Here is a tiny trained network, its code and every weight. The questions are about switching its units off for an input and a class, where a switched-off unit gives its printed mean instead of its output.

import numpy as np


def w(rows, s, z=0):
    codes = np.array(rows[::2]) - 128.0
    scale = np.full(codes.shape[1], s)
    scale[-1] = z or s
    return codes * scale


def f(y):
    return np.maximum(y, 0)


def log_softmax(a):
    a = a - a.max(-1, keepdims=True)
    return a - np.log(np.exp(a).sum(-1, keepdims=True))


def net(x, mask):
    res = np.array(x, float).reshape(1, 6) / 4 @ E
    y = f(res @ A[0][:, :-1].T + A[0][:, -1])
    res = res + np.where(mask, y, B[0][:, -1]) @ B[0][:, :-1]
    return log_softmax(res[-1] @ U[:, :-1].T + U[:, -1])


A, B = {}, {}
E = w([
[129,184,148],'x0',
[1,110,84],'x1',
[156,169,30],'x2',
[130,125,130],'x3',
[129,145,134],'x4',
[131,139,132],'x5',
],0.0099)
A[0] = w([
[161,61,54,148],'N0',
[113,207,161,153],'N1',
[130,73,122,115],'N2',
[218,100,219,116],'N3',
[151,178,138,126],'N4',
[89,103,140,97],'N5',
[236,148,150,113],'N6',
[134,163,31,112],'N7',
[107,107,183,87],'N8',
[144,150,61,117],'N9',
[107,102,208,94],'N10',
[35,129,91,75],'N11',
[184,82,149,113],'N12',
[165,35,97,103],'N13',
[215,106,122,76],'N14',
[8,184,106,70],'N15',
[129,69,199,126],'N16',
[169,114,111,113],'N17',
[143,170,140,236],'N18',
[190,30,86,207],'N19',
[151,96,104,254],'N20',
],0.013,0.0089)
B[0] = w([
[123,160,135,186],'N0',
[65,82,153,182],'N1',
[122,115,171,146],'N2',
[120,88,96,254],'N3',
[114,81,132,167],'N4',
[178,134,122,153],'N5',
[119,103,69,237],'N6',
[171,162,180,201],'N7',
[170,169,111,163],'N8',
[206,177,228,179],'N9',
[172,213,161,187],'N10',
[204,82,80,195],'N11',
[134,119,56,182],'N12',
[115,128,135,158],'N13',
[161,104,59,186],'N14',
[167,80,95,211],'N15',
[165,235,110,202],'N16',
[156,141,152,156],'N17',
[49,96,174,237],'N18',
[94,123,171,226],'N19',
[2,157,189,243],'N20',
],0.0079,0.0095)
U = w([
[128,122,135,212],'0',
[139,102,152,196],'1',
[130,130,127,184],'2',
[246,205,151,17],'3',
[215,43,71,1],'4',
],0.013,0.0054)

Each question gives the input, the list of numbers given to net, and the class t.
The units are the neurons (one row each of A and B). Each row of codes is followed by its name. A weight is (code - 128) times the scale printed after its matrix; where a second scale follows, it is the last column's (A, B and U).
mask holds one flag per neuron, in row order. A switched-off neuron (its flag False) gives its mean, the last column of its row in B, instead of its output. The means were averaged over made-up inputs and are rounded, as every weight is.
A unit's drop is (log p(t) with every unit on - log p(t) with that unit switched off) / (log p(t) with every unit on - log p(t) with every unit switched off).
The circuit of an input: a set's keep is (log p(t) with only the set's units on - log p(t) with every unit switched off) / (log p(t) with every unit on - log p(t) with every unit switched off). Starting from the 12 units with the biggest drops (on a tie, the unit counted first), units are removed one at a time, each time the one whose removal leaves the highest keep (on an exact tie, the one counted first), for as long as the keep stays at least 0.8.
units of the circuit, in order: the units of the circuit, biggest drop first
unit that matters most: the unit with the biggest drop
top k neurons: the k neurons with the biggest drops, biggest first
drop when u is switched off: that unit's drop, to one decimal
input [2,-4,-8,3,-6,-2], class 3: unit that matters most : N16
input [-6,-2,-8,-1,-5,-1], class 3: units of the circuit, in order : (N16 N10)
input [7,-8,1,-4,1,-7], class 4: units of the circuit, in order : (N6 N3)
input [-4,1,6,-1,0,-3], class 3: units of the circuit, in order : (N9 N7)
input [8,-1,5,-8,-6,7], class 1: units of the circuit, in order : (N16 N1 N18)
input [5,6,-6,3,-1,3], class 3: top 2 neurons : (N10 N20)
input [0,7,3,3,2,-2], class 4: units of the circuit, in order : (N11 N15)
input [2,-7,-3,-3,-8,-2], class 4: units of the circuit, in order : (N3 N6)
input [2,8,-3,5,-2,6], class 4: units of the circuit, in order : (N11 N15)
input [1,-8,-6,1,2,1], class 4: top 2 neurons : (N3 N6)
input [-5,-7,-4,-5,0,5], class 4: top 2 neurons : (N3 N14)
input [8,-2,6,5,-2,-2], class 1: top 3 neurons : (N16 N18 N1)
input [5,3,8,-2,-1,0], class 3: top 2 neurons : (N9 N7)
input [-6,8,5,-1,-4,-5], class 4: unit that matters most : N11
input [0,-1,7,-6,-3,-4], class 3: drop when N3 is switched off : 0.2
input [7,-3,3,-4,4,4], class 1: drop when N16 is switched off : 0.1
input [-4,8,5,7,-8,1], class 4: drop when N16 is switched off : 0.1
